Below is a small trained network, with its code and all its weights. Each question gives an input and a target symbol and asks what happens when units are switched off, that is, made to give their printed mean instead of their output.

import numpy as np


def w(rows, s, z=0):
    codes = np.array(rows[::2]) - 128.0
    scale = np.full(codes.shape[1], s)
    scale[-1] = z or s
    return codes * scale


def f(y):
    return np.maximum(y, 0)


def softmax(a):
    e = np.exp(a - a.max(-1, keepdims=True))
    return e / e.sum(-1, keepdims=True)


def log_softmax(a):
    a = a - a.max(-1, keepdims=True)
    return a - np.log(np.exp(a).sum(-1, keepdims=True))


def net(x, mask):
    ids = ['ΞΣΨεζηφω'.index(c) for c in x.split()]
    T = len(ids)
    res = E[ids] + P[:T]
    u = 0
    for l in range(3):
        q, k, v = (res @ M[l].T for M in (Q, K, V))
        z = softmax(np.where(np.tri(T) > 0, q @ k.T / 2**0.5, -1e9)) @ v
        res = res + np.where(mask[u], z, O[l][:, -1]) @ O[l][:, :-1]
        u += 1
        y = f(res @ A[l][:, :-1].T + A[l][:, -1])
        res = res + np.where(mask[u : u + 4], y, B[l][:, -1]) @ B[l][:, :-1]
        u += 4
    return log_softmax(res[-1] @ U[:, :-1].T + U[:, -1])


Q, K, V, O, A, B = {}, {}, {}, {}, {}, {}
E = w([
[189,179,140,58,164,162,162,101,79,90,82,118],'Ξ',
[192,110,116,155,162,164,64,125,66,127,167,159],'Σ',
[117,98,139,168,190,139,115,156,66,122,52,157],'Ψ',
[38,3,74,108,149,115,172,134,184,89,86,83],'ε',
[102,138,155,183,35,213,142,106,191,99,196,142],'ζ',
[172,90,133,175,118,152,166,108,122,239,36,166],'η',
[247,122,134,205,137,77,156,36,167,134,209,114],'φ',
[122,138,143,142,81,127,145,222,173,158,146,185],'ω',
],0.016)
P = w([
[116,152,129,160,39,139,60,80,94,144,136,171],'0',
[137,152,152,154,95,99,103,136,103,155,155,132],'1',
[140,102,138,151,59,113,108,107,123,103,127,157],'2',
[113,113,117,151,89,189,160,124,95,129,152,143],'3',
[143,116,166,152,128,87,133,198,130,119,133,81],'4',
[176,90,126,151,93,149,125,173,126,120,129,114],'5',
[148,62,90,138,132,247,160,139,109,125,157,122],'6',
],0.015)
Q[0] = w([
[87,230,72,1,116,127,120,123,192,101,116,191],'0.h1',
[181,77,124,98,155,149,177,165,64,157,147,106],'0.h1',
],0.008)
K[0] = w([
[119,86,158,207,163,50,73,25,33,253,132,163],'0.h1',
[162,141,135,77,110,116,214,154,172,137,117,94],'0.h1',
],0.0063)
V[0] = w([
[150,255,182,122,74,140,184,90,107,97,65,91],'0.h1',
[205,126,62,132,163,86,194,96,132,173,72,118],'0.h1',
],0.0072)
O[0] = w([
[131,88,137,6,115,171,104,134,153,101,148,117,185],'0.h1',
[37,93,136,107,101,105,123,107,177,120,229,164,2],'0.h1',
],0.017,0.0048)
A[0] = w([
[115,129,158,103,73,60,98,114,46,8,44,225,49],'0.n1',
[32,156,96,93,163,46,110,116,55,103,148,110,254],'0.n2',
[74,244,59,220,19,141,45,190,255,20,177,187,58],'0.n3',
[68,150,149,158,173,105,122,60,190,227,123,164,139],'0.n4',
],0.0039,0.00075)
B[0] = w([
[78,94,149,156,98,147,26,115,116,139,126,149,252],'0.n1',
[235,35,190,151,139,103,102,128,104,119,78,142,145],'0.n2',
[82,151,197,254,127,146,129,106,228,129,153,90,248],'0.n3',
[131,98,134,33,61,97,95,101,72,155,111,132,228],'0.n4',
],0.0092,0.0016)
Q[1] = w([
[151,124,186,120,85,28,3,135,163,123,83,83],'1.h1',
[52,213,73,118,70,123,123,49,144,88,109,103],'1.h1',
],0.0065)
K[1] = w([
[129,98,63,164,96,194,62,56,185,80,92,254],'1.h1',
[107,172,129,115,149,136,44,80,148,220,105,125],'1.h1',
],0.0071)
V[1] = w([
[94,136,162,130,109,170,82,153,66,66,97,118],'1.h1',
[105,97,54,175,37,102,139,155,109,2,91,92],'1.h1',
],0.0047)
O[1] = w([
[123,66,152,123,93,148,174,51,77,107,81,163,254],'1.h1',
[66,153,121,44,145,114,200,9,172,84,182,173,183],'1.h1',
],0.013,0.0034)
A[1] = w([
[49,102,89,181,141,72,16,105,137,160,126,229,228],'1.n1',
[173,73,25,176,25,161,95,91,143,65,103,105,249],'1.n2',
[72,179,85,100,253,106,141,84,182,90,55,87,60],'1.n3',
[187,86,82,223,116,145,96,150,81,118,175,206,73],'1.n4',
],0.0046,0.0017)
B[1] = w([
[39,201,178,137,127,156,152,113,125,222,200,97,164],'1.n1',
[157,126,78,132,84,57,39,153,108,211,148,104,255],'1.n2',
[176,254,147,49,165,166,133,115,60,176,77,158,136],'1.n3',
[106,190,102,166,172,30,180,147,154,111,184,50,183],'1.n4',
],0.009,0.0094)
Q[2] = w([
[215,159,113,94,101,45,142,210,160,92,106,150],'2.h1',
[96,184,187,101,66,2,10,77,165,103,40,185],'2.h1',
],0.0052)
K[2] = w([
[126,108,88,162,67,141,129,123,94,111,160,224],'2.h1',
[91,196,25,139,28,125,3,74,109,134,112,126],'2.h1',
],0.0062)
V[2] = w([
[77,126,255,170,107,156,123,182,90,130,66,220],'2.h1',
[135,128,76,129,39,157,186,145,175,206,86,130],'2.h1',
],0.007)
O[2] = w([
[126,71,204,250,107,150,117,93,64,58,130,177,146],'2.h1',
[93,105,98,122,168,123,91,171,183,91,161,177,246],'2.h1',
],0.014,0.011)
A[2] = w([
[90,150,43,52,133,9,83,197,125,118,149,3,121],'2.n1',
[142,226,114,231,123,56,88,171,97,154,59,143,128],'2.n2',
[110,87,52,82,86,109,131,120,128,33,116,66,5],'2.n3',
[56,229,30,208,188,100,114,74,182,44,70,157,55],'2.n4',
],0.0043,0.0022)
B[2] = w([
[152,83,185,62,146,190,120,116,197,119,98,90,208],'2.n1',
[125,153,68,87,255,102,177,191,174,88,163,94,255],'2.n2',
[66,50,100,89,181,81,181,122,2,223,71,12,153],'2.n3',
[138,172,47,137,9,157,146,140,93,87,109,121,180],'2.n4',
],0.0082,0.0064)
U = w([
[85,88,226,151,45,67,137,194,39,199,145,109,119],'Ξ',
[50,114,114,167,109,20,173,110,96,137,85,84,164],'Σ',
[99,105,254,210,164,105,138,87,63,118,129,91,70],'Ψ',
[86,185,166,139,154,108,148,10,190,87,143,206,164],'ε',
[149,91,106,73,142,154,119,93,126,51,136,247,180],'ζ',
[101,76,148,172,206,109,123,201,139,93,193,212,134],'η',
[75,185,191,126,166,134,115,191,116,147,123,119,2],'φ',
[165,165,148,236,179,214,34,77,168,81,59,139,155],'ω',
],0.0054,0.0045)

Each question gives the input, a string of symbols that net reads in full, and the target symbol t.
The units are the heads (2 rows each of Q, K, V and O) and the neurons (one row each of A and B). Each row of codes is followed by its name. A weight is (code - 128) times the scale printed after its matrix; where a second scale follows, it is the last column's (O, A, B and U).
mask holds one flag per unit, layer by layer, with each layer's heads first. A switched-off unit (its flag False) gives its mean, the last column of its rows in O or B, instead of its output. The means were averaged over made-up inputs and are rounded, as every weight is.
A unit's drop is (log p(t) with every unit on - log p(t) with that unit switched off) / (log p(t) with every unit on - log p(t) with every unit switched off).
The circuit of an input: a set's keep is (log p(t) with only the set's units on - log p(t) with every unit switched off) / (log p(t) with every unit on - log p(t) with every unit switched off). Starting from the 12 units with the biggest drops (on a tie, the unit counted first), units are removed one at a time, each time the one whose removal leaves the highest keep (on an exact tie, the one counted first), for as long as the keep stays at least 0.8.
units of the circuit, in order: the units of the circuit, biggest drop first
k most important neurons: the k neurons with the biggest drops, biggest first
k most important neurons of layer l: the k neurons of layer l with the biggest drops, biggest first
input η ε ε η Σ η, target Σ: units of the circuit, in order -> [0.h1 1.n4]
input φ φ ζ Ξ φ, target ζ: 3 most important neurons -> [2.n1 1.n4 1.n1]
input Ξ ζ ω Ξ η, target ζ: units of the circuit, in order -> [0.h1 1.n4]
input ζ ε η Ξ, target ε: units of the circuit, in order -> [0.h1 1.h1]
input η Σ ε ζ ε Ψ, target Σ: units of the circuit, in order -> [0.h1 1.n4]
input ζ ζ ζ φ Ξ η ζ, target Ξ: units of the circuit, in order -> [2.h1 1.n2]
input ζ η η ε ε η Σ, target ε: units of the circuit, in order -> [1.h1 0.h1]
input φ ζ η ζ φ Ψ ω, target φ: units of the circuit, in order -> [2.h1 1.h1]
input η ω η Ξ φ η ε, target φ: most important neuron of layer 0 -> [0.n1]
input Ξ Σ Ψ, target Ξ: units of the circuit, in order -> [0.h1 2.h1 2.n2 0.n1]
input Ξ Ξ Σ, target Ξ: 2 most important neurons of layer 2 -> [2.n3 2.n2]
input Ξ η Ξ η η η Ξ, target η: 2 most important neurons of layer 1 -> [1.n4 1.n2]
input ω η ω ζ Ξ, target ζ: units of the circuit, in order -> [0.h1 1.n4 1.h1]
input η η Ξ ζ Ψ, target ω: 2 most important neurons -> [1.n2 1.n4]
input Ψ η φ, target Ψ: units of the circuit, in order -> [2.h1 0.n1]
input η η η ζ Ψ, target ω: units of the circuit, in order -> [0.h1]
input Ψ Ξ ε, target Ψ: units of the circuit, in order -> [2.h1 0.n1 1.h1]
input η Ψ φ φ ζ, target ω: 2 most important neurons of layer 2 -> [2.n1 2.n3]
input φ ε η φ, target Σ: 2 most important neurons -> [2.n4 1.n4]
input ε η η, target Σ: most important neuron -> [2.n4]
input Ξ ζ Ξ, target Ξ: 2 most important neurons -> [2.n3 0.n1]
input φ η Σ, target φ: 2 most important neurons -> [1.n4 2.n1]
input Ξ η φ, target Ξ: 2 most important neurons of layer 2 -> [2.n3 2.n2]
input Ξ η η, target Ξ: 2 most important neurons of layer 2 -> [2.n2 2.n1]
